Each name stands for a flat space through zero: a line, a plane or more. A row that begins with a name and a colon came from that space; any other row is followed by the name of the space it lies nearest, among the names in its block.
pesfifug: -25 0 7 -1 -1 -13 20 35 -3 6 -21 -8 10 -17 -7 -1 -22 1 34 -32 35 24
lirlimap: -1 -3 -9 15 -32 30 -12 -18 -38 5 18 6 56 11 -36 0 -7 35 -19 -33 -7 -2
pesfifug: 4 11 10 -3 -10 -3 8 -15 -24 -12 -13 7 1 -20 -2 -17 -31 14 5 -26 26 -1
sometlafos: 0 4 -2 -4 -6 -10 -6 -12 -8 14 0 -6 20 -6 6 0 -12 7 -10 10 2 2
lirlimap: 17 -13 -18 12 20 -25 18 23 -20 -9 19 -26 29 2 -56 -3 32 -14 -10 -25 33
 -12
petaluru: 9 -39 -10 34 34 -16 -8 16 -11 -6 32 22 2 4 -25 20 64 -18 -5 2 -4 24
pesfifug: 20 19 -24 -20 2 -8 10 -24 17 3 -5 -28 -43 -6 10 -17 11 -12 -13 18 5 -25
petaluru: 3 13 10 -5 -12 -5 -3 -34 -19 -3 -16 20 -17 -29 26 -16 -33 16 3 -6 15 10
petaluru: -22 3 -10 -5 -6 -6 13 17 8 20 -17 -13 -6 -14 6 0 -8 1 24 -13 17 23
reppabis: -5 3 -2 -5 0 -19 8 16 -6 12 -2 -25 37 -2 -14 0 -12 -1 -1 -4 18 -2
reppabis: 34 17 15 -25 16 -23 -22 -39 21 -6 6 -7 -10 11 42 -3 -9 -18 -42 79 -31
 -44
lirlimap: 7 13 2 -12 0 4 22 19 6 -18 -8 -27 2 10 -24 -13 -12 -7 4 -21 17 -31
pesfifug: 23 12 -7 -5 -10 -2 -10 -46 -20 -2 6 1 1 -9 4 -15 -8 12 -28 9 0 -18
pesfifug: 6 -8 2 5 10 9 -5 11 12 -10 13 1 1 21 -9 9 20 -10 -8 11 -20 -13
pesfifug: 9 9 -15 -11 2 1 1 -17 20 4 -3 -9 -40 -2 18 -6 13 -9 -5 20 -9 -9
sometlafos: -5 -2 1 4 -6 -7 -7 -10 -15 11 0 7 19 -10 4 2 -11 11 -3 0 5 14
reppabis: -9 -11 -7 12 1 1 3 8 -8 3 1 10 -4 -9 -8 3 12 3 13 -19 10 22
lirlimap: -18 0 1 -4 -1 -5 0 8 13 17 -13 2 -11 -9 23 6 -8 -1 17 8 -1 22
reppabis: 0 -1 -3 -3 7 -10 2 5 8 5 -1 -7 -4 -1 4 2 6 -8 1 10 1 1
sometlafos: 10 21 -34 -20 -18 -9 1 -28 2 32 2 -46 17 -1 -1 -10 -3 7 -29 19 1 -21
pesfifug: -10 -4 17 11 -14 4 -10 -11 -30 -1 -4 28 26 -14 4 0 -27 23 5 -18 7 21
sometlafos: 10 8 -12 -7 -4 9 0 -17 8 -1 1 -6 -24 3 5 -7 8 -1 -8 7 -8 -13
reppabis: 6 25 21 -37 21 -46 29 41 26 -7 -23 -60 27 6 -3 -11 -41 -30 3 20 33 -44
reppabis: 2 17 5 -10 -30 34 -8 -15 -4 -3 2 -8 30 23 -8 -4 -27 22 -18 -5 -22 -29
sometlafos: -9 1 7 6 -14 -13 4 1 -38 7 -6 0 50 -19 -19 -6 -32 21 4 -33 33 15
lirlimap: 12 -6 -18 -11 54 -68 36 44 28 1 -7 -47 -33 -17 -10 -5 37 -53 16 16 49 -3
reppabis: -15 -4 -7 -3 14 10 21 36 38 -6 -15 -6 -58 2 6 3 23 -22 36 -10 2 10
petaluru: 6 26 9 -18 -23 30 3 -29 6 -17 -19 7 -38 -2 21 -20 -33 14 3 -9 -7 -22
petaluru: -2 22 5 -13 -26 32 7 -20 3 -13 -21 6 -34 -5 13 -19 -31 17 11 -22 0 -11
lirlimap: 15 -14 20 17 6 16 -37 -41 -7 -17 18 59 -22 5 33 11 14 5 -20 34 -44 7
sometlafos: -13 -14 53 7 25 -19 5 53 -1 -28 -8 18 37 8 -5 13 -28 -14 23 -6 12 4
petaluru: -14 18 12 -9 -36 15 5 2 -26 5 -12 -15 63 2 -20 -9 -57 32 0 -35 15 -10
lirlimap: 24 -1 -13 -5 22 -30 -13 -34 9 8 9 1 -35 -12 30 -2 26 -18 -24 50 -8 -3
sometlafos: 4 14 -34 -17 -14 -17 -7 -23 7 45 6 -44 27 1 7 0 2 4 -30 35 -7 -9
petaluru: 11 17 -10 -26 7 32 8 11 68 -14 -3 -29 -65 41 16 0 26 -29 -4 37 -45 -49
lirlimap: 8 -3 4 -3 28 -22 23 34 13 -20 -4 -18 -15 1 -18 -4 13 -27 13 -7 24 -14
sometlafos: 2 -8 49 7 16 -1 -13 1 -3 -33 -6 48 -12 -2 27 5 -22 -4 10 11 -11 4
pesfifug: -4 3 14 -5 7 28 3 1 35 -25 -17 29 -83 2 36 -2 7 -13 27 5 -21 3
petaluru: -3 -9 -10 -7 32 -52 -2 19 26 31 3 -25 6 -5 21 17 22 -30 -5 54 1 13
reppabis: -7 7 3 -16 17 -30 24 40 20 2 -15 -36 5 -2 -7 -2 -10 -22 17 1 28 -9
-7 -18 7 17 7 8 -20 -11 1 1 6 43 -25 -5 27 14 19 1 6 15 -24 32 | sometlafos
-6 -15 -11 26 -22 32 -18 -26 -31 5 15 37 6 -4 -10 5 14 29 -4 -27 -14 28 | reppabis
-2 3 -10 7 -21 4 1 -23 -35 7 -2 8 13 -21 -12 -12 -14 25 0 -34 22 15 | sometlafos
5 10 2 -7 -11 30 3 0 12 -15 0 -6 -9 21 -8 -5 -4 2 -4 -6 -17 -27 | petaluru
-3 -1 29 -1 5 -16 -7 4 -10 -6 -5 14 28 -4 11 4 -29 2 0 9 4 3 | sometlafos
9 -10 1 4 30 -25 21 34 5 -18 3 -15 -5 1 -26 -1 22 -26 9 -10 26 -9 | lirlimap
26 -25 25 46 -9 12 -25 -41 -91 -39 33 69 57 -13 -44 -6 -5 39 -27 -52 14
 10 | petaluru
-33 10 -2 -9 -31 17 -9 -8 8 34 -20 4 5 -9 34 6 -32 23 16 3 -13 30 | lirlimap
0 5 4 -4 -5 15 1 -1 9 -8 -3 1 -13 8 3 -2 -4 0 2 -2 -9 -10 | reppabis
-7 -19 2 15 23 26 25 56 28 -36 1 7 -47 21 -32 7 42 -26 36 -37 0 -1 | sometlafos
16 37 24 -40 3 -31 35 38 5 -21 -19 -75 65 18 -37 -22 -62 -14 -11 -7 42
 -74 | sometlafos
-20 3 -8 0 -14 12 13 12 0 9 -16 -2 -12 -12 -2 -4 -9 10 26 -31 15 20 | petaluru
-12 -11 -7 20 -7 8 6 -17 -27 -5 -13 43 -50 -42 9 -11 5 16 33 -47 28 50 | petaluru
-7 -5 3 10 -4 16 7 7 -8 -12 -5 17 -15 -6 -9 -3 1 6 18 -31 9 12 | reppabis
-14 -4 -10 0 8 -19 7 8 8 18 -11 -2 -21 -21 17 2 7 -7 19 3 15 29 | petaluru
5 -6 38 5 18 12 5 18 7 -47 -7 33 -31 7 4 -2 -8 -12 20 -12 -2 -10 | sometlafos
25 -5 3 10 -4 19 -33 -43 -11 -9 29 26 9 20 6 6 17 9 -41 31 -44 -20 | pesfifug
23 -8 -3 7 9 -44 -31 -45 -35 22 24 8 50 -15 12 5 2 7 -46 46 -2 6 | reppabis
12 -2 -7 2 8 -10 -1 -7 -4 -1 8 -4 -1 -1 -6 -2 13 -5 -11 7 3 -6 | lirlimap
2 -11 23 11 8 14 -15 -5 2 -21 5 39 -17 7 17 8 4 -2 2 11 -23 5 | lirlimap
9 -7 10 7 14 -65 1 -1 -52 12 6 -10 79 -31 -21 -4 -25 5 -16 -5 53 12 | reppabis
5 1 7 4 -7 3 -7 -17 -18 -6 2 13 11 -5 0 -4 -12 12 -8 -5 1 -1 | pesfifug
8 -2 -4 -2 14 20 7 10 32 -21 2 3 -55 18 2 1 31 -20 7 7 -20 -17 | sometlafos
-4 -10 -23 15 -21 40 -26 -32 0 18 19 24 -13 12 9 12 30 19 -15 9 -44 16 | reppabis

Rows lie near named flat spaces through zero. A row that begins with a name and a colon came from that space; any other row is followed by the name of its block's space that it lies nearest.
poguliva: 43 39 -28 8 -13 -12 -19 -36 -20 0 -3 -27 38 37 14 18 -30 -11 8 -5 3 3
zezimilak: -35 -4 -54 -6 -33 -3 45 47 15 -2 31 27 20 -22 -41 51 -25 -25 -7 -45 7
 -18
kadakop: -1 -23 6 -12 6 21 26 27 -14 -5 -1 41 4 -27 -24 -19 4 -22 12 -12 -11 3
zuzkepe: 5 3 7 -14 14 18 36 11 -30 58 20 21 3 -1 -8 1 -16 -3 -6 -13 19 0
kuninim: -1 -6 -3 16 -4 -7 -26 5 22 -49 -13 -13 -10 -3 3 -3 7 -3 2 10 -11 13
zuzkepe: -6 5 -9 -29 0 -2 41 8 -17 54 0 31 30 -14 -19 22 -3 -13 -1 -28 -2 -38
kuninim: -6 -5 17 -13 2 6 7 -12 -8 16 2 14 -5 -3 0 -20 14 10 6 6 -5 -9
zuzkepe: -17 1 -19 -10 -6 7 41 28 -8 39 29 21 5 -9 -21 27 -21 -9 -11 -26 19 -9
kuninim: -2 50 28 -7 12 -36 -45 -33 24 34 -30 0 -43 4 12 27 24 8 -25 33 -20 -34
kadakop: -19 -40 -10 2 -16 4 10 4 11 -40 2 -14 24 -6 3 -21 15 15 17 -9 -3 0
gidisikof: 10 -17 14 7 34 -6 -11 39 15 -19 -43 1 -8 -28 -3 11 13 -23 -11 2 -13 5
kuninim: -17 -6 -15 14 -13 5 3 17 12 -19 25 -6 -15 2 -6 6 -13 3 -5 -3 14 18
zezimilak: -13 1 23 -4 -1 2 -8 -26 1 16 11 -5 -23 11 14 -23 15 30 -1 21 4 -2
zezimilak: 11 27 1 -11 -13 6 -5 -13 -12 -4 2 44 -11 -6 -23 -7 -4 -26 12 4 -24 -4
kadakop: 24 -26 -12 1 -12 28 8 10 -21 -64 -5 29 29 -13 -20 -41 -5 -33 38 -12 -23
 25
kuninim: -2 -27 -33 22 -14 15 13 33 3 -51 22 -15 16 0 -8 -1 -25 -10 8 -19 16 35
zuzkepe: -48 -9 -49 -1 -22 -19 46 35 24 37 36 -25 26 0 -7 67 -23 16 -27 -42 38
 -27
poguliva: 11 -3 22 -1 22 -14 -25 -3 11 -11 -43 -6 -4 -11 11 -3 25 -4 -2 15 -20 -10
zuzkepe: 15 1 13 -25 14 5 25 -8 -30 48 -12 21 27 -5 -3 -6 5 -6 7 -11 -4 -23
zezimilak: 23 -12 -3 5 4 -1 -10 -11 -8 -25 -20 -21 31 8 14 -14 3 -2 14 -1 -6 6
gidisikof: -13 -11 -13 0 -9 12 22 21 -1 -4 21 14 0 -8 -15 2 -11 -7 1 -14 8 8
kadakop: -40 -52 20 -15 1 14 38 2 -1 25 20 -9 8 -6 12 -34 27 47 5 -5 19 -12
poguliva: 6 -14 -10 -6 -25 -3 -10 -28 1 -52 -17 1 37 1 1 -28 19 -1 33 -2 -30 -12
kuninim: -8 -45 -38 16 -1 -7 14 55 24 -58 -19 -24 42 -22 -8 25 -4 -19 2 -33 1 7
poguliva: 22 43 -14 -5 -8 -18 -15 -23 -6 15 -12 5 13 12 -3 29 -12 -19 -2 -2 -13
 -19
kadakop: 13 16 1 23 20 -10 -14 -7 -1 36 13 -61 -10 37 36 23 -24 28 -28 10 44 21
zuzkepe: 22 6 24 -15 17 10 4 -15 -27 29 -12 19 3 0 2 -21 6 -5 7 7 -7 -4
zezimilak: 47 19 15 14 52 -5 -15 17 -17 37 -30 -28 -2 9 20 26 -20 -17 -25 5 19 20
kadakop: -10 -41 -11 -2 -15 13 15 14 3 -51 -2 9 26 -17 -11 -27 12 -5 25 -14 -14 4
gidisikof: -44 -16 -32 12 -29 -5 14 26 32 -26 32 -12 -7 -5 -11 23 -8 12 -9 -15 15 2
kadakop: 27 26 8 5 17 6 -7 -4 -21 28 4 2 -13 13 4 5 -21 -11 -9 7 11 17
poguliva: 5 -18 -38 20 -34 10 0 -10 -3 -59 25 -31 36 23 7 -16 -21 7 24 -13 10 28
gidisikof: 17 -23 4 14 35 -5 -10 47 13 -32 -45 -10 5 -26 -1 14 6 -28 -9 -5 -9 13
zuzkepe: -12 11 -2 23 -12 -11 -39 -6 32 -43 4 -19 -37 8 7 4 3 9 -8 22 -3 18
gidisikof: -17 -20 -3 11 13 -25 -15 25 38 -22 -31 -32 1 -14 11 27 19 7 -17 0 -2 -11
kuninim: -29 3 18 -6 -8 5 1 -11 9 17 23 15 -39 -1 -3 -14 12 22 -6 16 3 -4
poguliva: 10 8 -2 10 7 -17 -28 2 18 -26 -29 -14 -2 -3 5 16 7 -11 -5 7 -14 -2
zuzkepe: 17 -39 -4 25 6 32 1 26 -11 -60 11 -12 2 0 2 -39 -14 -8 17 -1 11 57
zezimilak: -15 -17 -28 -3 -27 -1 17 3 6 -24 11 -3 32 -2 -8 3 -2 2 13 -21 -2 -10
poguliva: 14 -41 18 7 14 22 7 -10 -22 -11 3 -33 21 15 28 -49 6 28 17 5 18 27
zezimilak: 32 -18 -13 15 23 -7 -3 16 -6 -15 -30 -45 44 8 21 13 -10 -7 -1 -14 12 13
poguliva: 4 13 -16 6 -12 -18 -23 -4 19 -36 -20 -3 7 -3 -5 17 3 -16 3 0 -21 -8
kuninim: -42 -6 5 3 -15 5 5 7 21 0 34 9 -43 -5 -7 -4 6 22 -10 10 11 5
zezimilak: 3 -7 -16 7 9 -6 12 20 2 9 -1 -22 19 2 5 25 -13 -2 -11 -16 17 2
kadakop: 14 47 -8 5 10 -21 -22 12 12 15 -16 11 -23 -5 -12 50 -16 -31 -24 3 -8 -8
gidisikof: 52 3 -1 11 20 -7 -23 -21 -20 -13 -36 -41 43 23 29 -5 -6 -6 10 2 -1 11
gidisikof: -5 -44 18 -9 47 3 27 70 9 8 -43 20 4 -52 -16 14 20 -27 -14 -18 -7 -9
gidisikof: -33 -22 -9 -14 -11 -6 33 3 6 31 16 -11 23 -1 4 11 9 27 -4 -19 16 -28
-14 15 -29 14 -39 1 -7 -18 8 -26 41 -11 -8 23 -2 2 -21 11 5 1 11 15 | gidisikof
0 38 2 4 -26 16 -18 -23 -6 -13 36 38 -49 10 -19 -18 -16 -11 7 21 -9 22 | gidisikof
26 17 5 4 21 -2 -6 -1 -14 25 -10 -11 2 10 9 12 -13 -8 -10 2 9 7 | zezimilak
-12 17 -28 15 -13 -1 7 23 10 3 33 -4 -17 6 -12 35 -32 -8 -18 -11 23 16 | poguliva
20 18 -11 1 -8 -17 -24 -21 4 -23 -26 -7 21 7 4 9 3 -13 9 2 -21 -12 | poguliva
-17 -18 -65 20 -6 -13 37 74 23 -8 15 -30 38 -11 -15 77 -42 -22 -26 -52
 34 4 | kuninim
0 9 6 -8 9 4 16 0 -14 45 13 4 -4 5 1 7 -8 6 -10 -3 15 -5 | zuzkepe
22 3 13 -19 4 17 5 0 -23 -11 -19 57 6 -23 -26 -26 8 -37 23 -2 -35 -4 | zuzkepe
-11 -33 -25 -1 4 8 51 29 -13 34 23 -29 45 5 7 18 -20 15 -7 -37 40 -1 | zuzkepe
4 -9 -1 -5 -20 5 -10 -24 -3 -42 -8 12 15 -1 -3 -32 15 -2 28 5 -26 -2 | zezimilak
-12 0 0 -5 -13 -2 7 -27 -4 21 20 -18 8 20 15 -8 2 30 2 2 14 -9 | zezimilak
-23 -25 -8 12 10 -12 -2 45 36 -29 -17 -12 -9 -25 -5 26 10 -6 -16 -7 0 0 | gidisikof
1 11 31 -19 17 -22 -20 -23 10 21 -45 8 -5 -11 9 1 38 5 -4 17 -28 -39 | kuninim
16 -7 10 1 5 7 -11 -7 -7 -23 -16 6 4 -3 1 -23 8 -8 14 7 -15 8 | zuzkepe
-7 3 -17 2 3 -5 18 23 2 24 11 -7 6 -1 -4 32 -18 -4 -16 -17 19 -3 | zezimilak
5 24 -6 -4 -2 -7 -1 -4 -2 20 2 9 -3 3 -6 20 -10 -9 -8 -2 -1 -9 | poguliva
38 41 26 5 49 -24 -33 -2 -2 49 -43 -20 -19 7 21 37 -3 -12 -32 19 3 -6 | poguliva
21 15 -8 29 21 -14 -30 16 14 -12 -14 -43 -11 14 18 32 -19 -7 -23 7 17 25 | poguliva
14 -13 21 17 44 -6 -12 18 4 20 -21 -47 -9 7 31 9 1 16 -24 11 25 17 | zezimilak
5 15 13 -18 12 3 18 -8 -21 57 4 18 1 1 -2 4 -2 1 -6 -3 6 -17 | zuzkepe
-1 -17 -18 5 -4 13 21 27 -6 -12 13 5 13 -7 -12 3 -16 -12 4 -19 10 14 | gidisikof
-33 1 5 -13 -8 -15 -5 19 34 -17 -20 42 -26 -39 -28 16 29 -17 -5 2 -35
 -32 | poguliva
26 34 34 1 34 0 -19 -17 -18 55 -6 -5 -34 16 18 1 -7 5 -20 25 13 10 | zezimilak
24 9 -28 16 -12 -4 -22 11 7 -63 -17 2 16 -4 -13 11 -15 -38 12 -7 -20 17 | kadakop
-8 -7 24 -27 1 7 16 -17 -14 25 -7 33 5 -13 -7 -26 25 5 13 2 -18 -27 | poguliva
12 4 1 4 32 9 18 53 -8 27 -4 20 -16 -21 -19 30 -23 -34 -22 -13 13 15 | kadakop
-21 0 -36 7 5 -32 13 49 35 11 -15 -23 17 -17 -7 77 -10 -13 -33 -30 12
 -25 | kuninim
9 -12 -23 11 -5 -25 -10 -23 9 -10 -16 -73 55 30 39 16 0 29 1 -10 16 -11 | gidisikof

Rows lie near named flat spaces through zero. A row that begins with a name and a colon came from that space; any other row is followed by the name of its block's space that it lies nearest.
gugregi: 26 -25 -7 4 25 -32 12 19 0 -9 -13 -14 -6 42 -29 -8 13 18 5 1 -7 -13
roldizu: 21 -6 11 4 27 -12 -8 -3 38 34 6 -3 -16 21 -31 -21 16 -1 -12 -9 26 -26
vazudbep: -8 26 12 -22 18 5 4 2 12 27 11 12 29 -12 20 10 -15 -11 -18 -6 -7 -4
germep: 18 26 53 -32 25 -13 5 1 31 39 -7 56 16 -35 -15 5 -16 10 22 24 8 8
germep: 6 77 -18 28 -49 14 -65 -1 2 6 -34 -6 25 -36 4 12 2 -12 -25 -6 6 -21
gugregi: 9 -6 -5 24 17 -13 -9 27 8 3 0 -40 10 18 -28 -17 -11 6 -20 -1 7 -7
gugregi: -28 -15 15 2 -9 26 -10 14 -10 -6 16 -20 17 7 44 15 -6 7 -44 45 8 15
vazudbep: -20 9 -21 -9 -3 14 33 -19 0 12 16 18 -18 -11 29 -18 17 -17 4 -46 -19 -8
germep: -14 26 17 -2 -37 44 -23 -16 -11 12 5 25 -1 -37 60 12 14 -18 2 14 32 -4
roldizu: 7 -16 -15 -14 28 -4 -4 -15 18 11 19 -20 -4 41 -5 10 8 -16 -22 -23 8 -25
vazudbep: -1 62 6 -1 -1 6 3 31 29 21 -14 9 20 -51 -2 -8 -18 5 -16 -4 -15 -3
germep: 5 8 4 -18 21 -13 -10 -8 21 21 1 5 17 22 -5 13 3 0 -30 1 -10 -12
falarorul: 25 1 -11 3 26 22 15 52 -27 4 12 -38 13 26 64 0 15 -22 5 -24 41 -50
roldizu: 3 9 -7 -31 -10 1 22 13 6 -27 -23 23 -12 -1 22 31 20 26 -3 27 -33 1
gugregi: -6 -17 -22 -11 -8 -22 16 -54 -9 2 -3 39 -25 28 -5 -9 37 -4 13 -34 -33 -2
falarorul: 21 -28 14 -24 14 15 14 24 14 -24 4 -9 -27 7 6 27 3 13 19 35 29 -6
gugregi: -20 -4 -30 1 2 13 47 29 27 -24 8 -27 -34 -15 -7 -16 -3 16 -16 -13 -31 8
germep: -6 14 -38 9 -35 -5 -38 -24 -12 -42 -19 -23 8 -1 -29 33 -16 -5 -7 -5 -25
 11
vazudbep: -1 18 -7 19 -2 3 -10 3 -18 10 6 -13 21 -13 4 -14 -16 -22 9 -30 10 -6
gugregi: -5 -12 -13 11 2 -22 5 -25 3 5 1 4 -10 12 -36 -22 3 -1 4 -25 -19 7
falarorul: -2 -6 18 -5 2 5 7 2 -12 4 5 14 5 -10 15 0 -5 0 15 11 9 9
vazudbep: 10 0 -13 -14 1 -16 33 35 -10 -28 -29 9 -3 18 19 11 24 33 -2 18 -39 -4
germep: 16 17 -13 -14 17 -3 -14 11 15 7 -5 -17 15 26 7 22 8 -5 -30 -6 1 -32
falarorul: -30 -24 -8 6 -5 16 37 9 -2 -5 17 -6 -23 5 31 -23 17 10 -19 1 -15 10
germep: -10 12 -47 18 -20 -10 -11 5 -20 -26 -18 -31 14 26 5 7 10 3 -35 -16 -40
 -8
vazudbep: 3 -20 -38 -5 -27 -18 -5 -32 27 -42 -27 3 -54 31 -47 17 38 29 -13 11 -37
 2
roldizu: -26 -6 -18 -28 -11 11 31 -9 -9 -29 5 12 -7 -5 30 24 0 6 -4 3 -41 19
germep: -1 -17 1 -1 15 7 18 1 9 13 18 -4 -18 10 8 -18 12 -5 -1 -13 13 -11
vazudbep: -2 7 28 -13 12 15 12 28 14 21 4 10 8 -5 38 1 9 12 -23 31 11 -6
roldizu: -2 -6 4 -9 -5 7 21 2 -15 -7 0 19 -9 -8 25 0 9 2 22 2 -2 4
falarorul: -3 -13 13 12 -10 10 -12 -13 -13 3 10 1 -4 -8 3 -7 -4 -10 17 4 26 8
germep: -19 -62 13 15 -7 10 22 -14 -25 -23 26 -5 -31 -4 -8 -21 -12 1 40 11 18 38
germep: 38 29 -5 6 2 -30 -26 52 -18 -35 -48 -26 44 3 -30 33 -28 22 8 28 -13 -3
roldizu: 2 -13 -11 -21 14 6 23 4 -10 -12 11 -4 -3 15 24 16 2 -8 11 -13 -4 -9
roldizu: 15 -31 -26 -49 40 28 44 -11 12 3 41 -7 -41 43 53 20 36 -34 15 -51 26 -53
gugregi: 15 -13 -28 -5 27 2 6 19 -1 -20 15 -49 1 24 -9 15 -18 -18 4 -28 11 -21
vazudbep: -21 -12 8 -3 8 -13 26 0 -31 -11 10 8 28 -19 -7 -5 -42 -1 26 -5 -30 42
falarorul: -14 11 4 28 -23 16 13 42 -33 -5 -11 -5 11 -15 51 -23 13 14 -9 17 -3 4
gugregi: -16 -14 -4 -9 -5 1 -10 -17 -2 -6 5 -3 6 25 14 18 8 4 -32 18 -14 6
vazudbep: -2 40 -17 3 1 -23 -47 -2 -4 3 -17 -24 64 15 -19 30 -30 -7 -49 -2 -31 -2
falarorul: -6 -6 -7 -20 5 5 33 22 25 -12 -5 3 -24 10 16 6 23 27 -25 21 -25 -3
vazudbep: 12 -53 -19 -17 1 -21 46 6 -31 -51 -17 12 -34 45 9 11 34 29 35 13 -31 6
gugregi: 0 -31 33 8 11 6 5 12 -29 -9 19 -8 12 -21 -6 -5 -43 -7 47 18 34 31
gugregi: 6 -3 16 -20 3 2 -12 -15 -6 -13 6 8 13 -22 -17 32 -38 -12 34 10 12 20
roldizu: 22 26 -3 3 -4 -18 2 11 17 -4 -29 15 -10 -20 -36 -7 3 15 20 -4 -13 -4
falarorul: -11 -17 14 20 -19 14 -16 -28 -45 9 17 11 8 -6 28 -13 0 -25 29 -9 32 10
roldizu: -19 5 -1 34 -23 11 -14 -14 -36 1 13 -8 14 -34 -2 -24 -29 -25 27 -25 13
 22
roldizu: 26 -37 21 15 60 -31 -8 19 -14 31 22 -36 36 51 -27 -22 -23 -14 3 -13 37
 -16
germep: 3 -55 11 -26 32 22 24 -4 6 0 41 -13 -28 33 28 11 10 -13 10 3 39 -13
falarorul: -17 4 -1 7 12 1 7 -18 5 35 23 5 7 0 6 -29 0 -19 -14 -35 -2 -4
roldizu: 4 2 -13 3 -30 -19 -28 -64 -4 10 -20 43 -20 22 -13 -1 46 -3 3 -15 -13 -10
vazudbep: -18 34 7 53 -28 29 -44 10 13 33 8 -29 9 -33 5 -38 -5 -14 -41 -2 37 -6
gugregi: -36 -9 -14 -4 -20 14 -2 -52 -12 4 23 14 -6 -2 19 0 4 -23 -8 -24 -14 15
falarorul: 37 17 52 -21 10 26 4 62 26 12 -19 20 -12 -20 44 16 24 29 7 68 53 -26
falarorul: -23 24 8 -7 27 -11 36 14 44 40 11 12 9 -20 -14 -34 -12 12 -39 -15 -38 9
1 -11 14 -40 33 24 42 -26 4 35 44 36 -19 -10 43 -6 7 -39 43 -47 29 -19 | vazudbep
5 -1 16 1 22 -3 -2 -6 28 38 14 4 -4 6 -12 -21 6 -6 -14 -9 19 -13 | germep
-23 -30 -23 -18 -1 20 51 -10 -13 -28 26 0 -34 -8 23 -1 0 -10 29 -27 -16
 14 | gugregi
-24 -19 15 14 -4 14 21 7 -6 3 18 -1 -9 -18 10 -26 -9 5 2 10 4 24 | falarorul
-7 19 14 -6 6 -9 11 -2 -40 22 1 31 45 -10 37 -5 -11 -14 16 -17 -15 6 | falarorul
1 48 -17 14 0 4 17 32 7 33 -14 4 8 -1 43 -33 38 1 -35 -31 -16 -40 | germep
26 16 8 2 -22 3 -35 4 -6 -10 -28 9 -1 -1 6 22 18 8 9 28 23 -15 | falarorul
-32 -44 -4 45 8 -15 -6 -17 -7 29 25 -30 3 52 -8 -53 17 1 -57 -9 -5 6 | germep
23 33 4 3 -5 -25 -27 -6 19 23 -33 24 8 8 -21 -2 25 12 -16 4 -8 -20 | gugregi
-25 9 8 12 -10 21 -14 2 12 25 12 -8 7 3 35 -11 16 1 -57 16 7 -5 | vazudbep
26 37 39 -49 16 9 -3 6 26 22 -9 46 14 -33 17 38 -8 -1 22 24 20 -11 | germep
21 -31 10 -26 19 3 9 20 39 -36 1 -20 -35 -1 -45 32 -20 22 17 40 17 10 | falarorul
-17 14 -27 -12 -8 14 3 15 -9 -36 2 -30 19 -13 11 35 -32 -5 -14 -2 -27 12 | roldizu
7 -3 40 14 -6 -16 -2 35 -25 -2 -26 18 26 -9 7 -7 -5 34 8 57 0 24 | roldizu
-33 -14 28 -11 0 22 26 1 21 19 21 22 -15 -14 33 -13 10 16 -29 33 -4 21 | vazudbep
17 2 -14 12 11 5 -3 11 -17 12 6 -19 4 23 27 -11 19 -21 4 -33 26 -37 | gugregi
-5 31 -1 24 -37 15 -44 -15 -2 4 -10 -2 6 -29 -3 1 -4 -12 -6 1 17 1 | germep
-9 0 -28 -4 -9 -13 37 -17 14 -1 -11 27 -40 8 -4 -25 42 14 -3 -29 -44 -6 | gugregi
-23 15 -31 5 -13 1 -20 -26 15 -10 7 -23 7 -6 -28 11 -22 -13 -30 -22 -27
 11 | roldizu
4 -14 13 -20 6 -6 26 18 10 -26 -9 11 -13 -14 -19 15 -15 27 21 33 -16 25 | gugregi
20 50 -30 -20 1 18 -2 24 27 -1 -14 -12 -5 -6 25 25 19 -9 -18 -24 0 -47 | gugregi
